Questions about the array below. Rows and columns are numbered from 1.
1) The entry in the bottom-right corner?
2) The bottom-left entry?
3) The entry just left of the largest entry?
4) The entry just left of 26?
5) The entry in the top-right corner?
6) The entry directly above 148?
7) The maximum?
8) The entry in row 3 and column 1?
[[181  79 109 121  26  84 133 186  45  68]
 [100 175  41 169 189  51 185  72 198 179]
 [ 34  22  57 149 105 114 169 114 101 199]
 [157  96 163 134  29 146 148 140  19  68]]
1) 68
2) 157
3) 101
4) 121
5) 68
6) 169
7) 199
8) 34

a =
[[-127.875  -98.416 -180.318   91.215  -53.574  302.563  -23.959 -141.736
   162.356   53.973  159.041  252.128  234.253  -28.299  -44.565   59.351]
 [-123.301 -113.772 -182.329   20.392  -90.793  300.016  -11.526 -142.380
   107.753   33.461   92.870  238.500  224.397  -81.833  -16.776   94.998]
 [ -22.964  -61.431  -17.126  -33.613  -46.137  177.569  108.030  -90.612
    75.079  -70.039   14.311   98.185  200.980  -58.490   22.935  153.929]
 [ -64.005  -91.980  -86.227  -42.335  -81.541  227.216   65.671 -116.096
    66.808  -40.991   18.300  148.700  209.197  -91.946   15.889  145.565]
 [ 154.071  110.635  137.723 -129.235   18.494  -96.931   64.710  188.941
  -168.376   71.395 -161.592  -66.086 -125.601  -31.309  181.912   92.551]
 [ 130.385  173.925  190.570  199.564  206.503 -196.400   13.493  163.906
    83.774   74.222  128.417 -115.395 -123.514  239.396  -10.491 -127.383]
 [  82.326    9.004   62.935 -206.995  -73.711   16.227   99.049   66.170
  -156.973  -22.175 -196.995  -17.681   -4.803 -134.239  157.812  174.535]
 [ -76.825 -109.354 -106.146  -57.774 -100.979  260.561   69.472 -133.937
    66.751  -45.204   12.450  171.204  234.164 -114.432   20.023  166.320]
 [  40.233  -24.828   86.420  -44.944   -7.852  125.418  190.444  -59.936
    80.617 -125.083   -9.094   32.181  210.861  -29.924   48.235  198.446]
 [ -79.497 -113.919 -123.843  -83.748 -119.778  270.954   57.341 -126.357
    38.336  -27.683  -10.840  184.237  222.119 -139.304   37.899  174.737]
 [ 133.413   96.614   96.357 -138.070   -3.041  -68.182   36.351  182.364
  -181.101   98.295 -163.870  -33.556 -127.968  -53.161  185.378   88.316]
 [-121.801  -32.463 -170.766  234.461   38.235  201.065 -117.027  -80.565
   207.341  142.029  264.785  221.274  124.163   99.112 -102.866  -98.092]
 [   0.891  -37.776   36.555    8.069   -2.934  142.492  139.722  -83.399
   115.742  -97.277   45.916   62.295  209.724   -7.803    5.714
   144.545]]
The entry just right of the smallest entry?
A: -73.711
The entry just right of -40.991?
A: 18.300
The entry just left of 108.030?
A: 177.569
The entry just right of -97.277?
A: 45.916
The entry just left of -4.803 is -17.681
The entry just left of -58.490: 200.980
The largest entry: 302.563
The entry just left of the largest entry?
A: -53.574
The entry just right of the largest entry?
A: -23.959

39, -15, -11, 17, -23
-19, 7, 25, -21, 25
-9, 5, -28, 17, -16
-22, 10, -13, 3, 0
-22, 10, -11, 3, 0
16, -9, 53, -32, 31
-43, 17, 7, -15, 21
21, -9, 7, 0, -3
-48, 21, -32, 10, -4
44, -18, -6, 14, -21
-52, 22, -17, -1, 8
40, -19, 44, -20, 16
20, -8, 4, 2, -5
5, -1, -29, 21, -22
The entry directly above the largest entry is -11
The largest entry in the first row: 39
The entry directly below -48 is 44
What is the entry directly below -52?
A: 40
What is the minimum?
A: -52
What is the last entry of the largest entry's row?
A: 31
The bottom-left entry -> 5
The entry directly above -28 is 25
What is the second entry, reading row by row?
A: -15
The entry just right of 53: -32
The top-right entry is -23
The entry directly below -17 -> 44
What is the third entry, reading row by row?
A: -11
What is the 3rd smallest entry?
A: -43
The bottom-right entry is -22
The third entry from the end, reading row by row -> -29
What is the entry directly below 40?
A: 20
What is the entry directly below the largest entry?
A: 7
The entry just right of -6 is 14
The maximum is 53
What is the largest entry in the last row?
A: 21
What is the 2nd entry on the diagonal from the top-right corner?
A: -21
The fourth-last entry, reading row by row: -1
The entry directly above -16: 25
The third entry on the main diagonal -> -28
What is the 2nd entry on the main diagonal?
A: 7
What is the entry just left of 4?
A: -8

Questions about the row below.
1) Report the first entry from the right.
2) Report the 1st entry from the left.
3) Report the 2nd entry.
4) Report the third entry from the left.
5) Report the third entry from the right.
6) Report the 4th entry from the end.
7) Report the entry just left of -25.
-28, 14, 16, -18, -27, -59, -25, 25, 32, -42, 27, -6, -12
1) -12
2) -28
3) 14
4) 16
5) 27
6) -42
7) -59

M = [ -4  32  11  51  -3  28  24 -32 -10 -20  -1 -10]
The third entry from the right is -20
The entry just left of 24 is 28
Which number is the first entry from the right?
Answer: -10
Which number is the third entry from the left?
Answer: 11
The second entry from the left: 32

Read these off the table that follows.
1) Read off the largest entry in the last row.
2) Read off the entry in the top-left corner.
3) Read off the second-last entry, reading row by row.
4) Read off the entry just left of -1.726.
5) Read off the last entry, reading row by row.
6) Read off the entry directly above 3.698.
7) Read off the entry directly above -0.674.
8) Read off the bottom entry of the column that holds the smallest entry.
-4.024	12.051	-11.184	9.689	3.094	0.974	6.758	4.282	-1.283	19.544	2.192	15.584	5.299	9.733
2.284	4.843	6.741	14.091	2.210	-1.383	5.801	6.024	8.017	3.200	-1.127	5.360	6.093	8.156
-3.573	-0.325	10.397	21.103	3.769	-5.074	6.128	4.118	12.575	3.142	-5.253	1.959	19.876	1.617
11.045	13.765	0.626	-1.262	3.862	3.443	5.021	5.080	3.540	3.584	15.424	14.274	-14.422	20.409
-0.758	-0.960	-3.026	5.815	-0.246	8.463	1.994	5.906	2.800	14.805	-4.258	4.829	6.047	6.906
-13.115	5.907	-1.726	-16.635	-6.336	-3.137	-9.637	-1.129	17.004	13.923	17.466	-0.089	-6.760	9.076
-3.124	5.930	-5.256	9.958	4.460	3.404	4.539	3.668	5.007	15.979	0.541	9.695	11.141	2.321
8.733	10.076	2.858	4.549	7.306	3.525	2.782	4.278	8.904	5.161	7.821	11.174	-7.710	11.638
-3.854	3.569	-8.114	4.216	2.619	6.993	-0.779	6.676	-2.519	12.676	-9.591	9.552	8.251	8.916
8.475	9.546	2.545	4.775	0.943	2.987	5.017	7.387	4.389	3.698	4.319	9.537	-9.913	14.652
2.499	0.077	7.769	-1.895	-8.935	-7.765	9.930	3.866	12.969	9.775	18.060	6.524	-5.101	4.823
-2.019	0.231	-5.758	4.044	0.916	8.240	-0.566	6.374	-0.674	12.855	-8.795	6.316	7.258	8.147
-4.408	-3.248	-0.403	-4.681	0.161	1.271	-1.762	0.567	13.980	9.404	21.465	1.389	-3.278	11.074
-11.753	6.757	-0.318	-14.774	-7.055	-4.550	-6.683	0.430	17.084	13.275	16.375	0.697	-7.669	8.045
-3.286	11.156	-9.053	11.099	4.294	0.919	7.083	3.371	2.364	19.157	4.274	14.665	7.701	6.682
1) 19.157
2) -4.024
3) 7.701
4) 5.907
5) 6.682
6) 12.676
7) 12.969
8) 11.099

7, -62, 19, -30, -13, 8, 25, -4
What is the entry just left of 25?
A: 8
The entry just right of 7: -62
The entry just right of -30 -> -13
The entry just right of 19 is -30

7262,6606,7265,5074,6098,6413,9394,8065,3977,7324
5870,6932,6983,6781,7545,7318,5358,6788,4404,3093
6031,3410,6639,7098,5553,7043,6622,5865,5725,5864
3966,7540,5372,5011,7197,5860,7347,5000,4065,6498
5944,7582,7013,5249,7083,8544,3290,5014,4839,7690
6641,5609,3976,6723,6127,6693,6642,3040,5519,6153
6901,6055,8184,7800,6364,5402,4857,6858,7572,6276
5598,6060,6787,6993,6087,5909,4431,6671,6563,7492
5124,6732,6674,3507,7085,6340,5925,6677,6550,5908
6521,6703,5345,6704,4979,9200,6994,5323,6389,8034
6005,5348,4682,4597,7490,6536,7725,5662,5098,7041
The entry just left of 6703: 6521
Which number is the entry directly above the smallest entry? 5014
Which number is the 1st entry on the diagonal from the top-right corner? 7324
Which number is the entry just left of 8034? 6389
Which number is the second-last entry, reading row by row? 5098
Which number is the first entry in the row that holds the largest entry? 7262
The entry directly above 6788 is 8065
The last entry, reading row by row -> 7041
Which number is the smallest entry in the last row? 4597
The bottom-left entry: 6005
Which number is the entry directly below 5553? 7197
The top entry of the column that holds the largest entry: 9394
Which number is the last entry in the row that holds the smallest entry? 6153
The bottom entry of the column that holds the smallest entry: 5662
The entry just left of 5553 is 7098
Which number is the 3rd entry on the diagonal from the top-right corner? 5865
Which number is the smallest entry in the last column? 3093
The second entry, reading row by row -> 6606
The entry just right of 6060: 6787
The entry directly below 5519 -> 7572
Which number is the entry just right of 6671? 6563
The fourth entry, reading row by row -> 5074
The entry directly below 6901 is 5598
Which number is the largest entry in the last column? 8034
The smallest entry in the first row -> 3977
The fifth-last entry, reading row by row -> 6536
The entry directly above 6639 is 6983
The 3rd smallest entry is 3290
Which number is the fifth entry in reading order? 6098
Which number is the largest entry in the last row? 7725
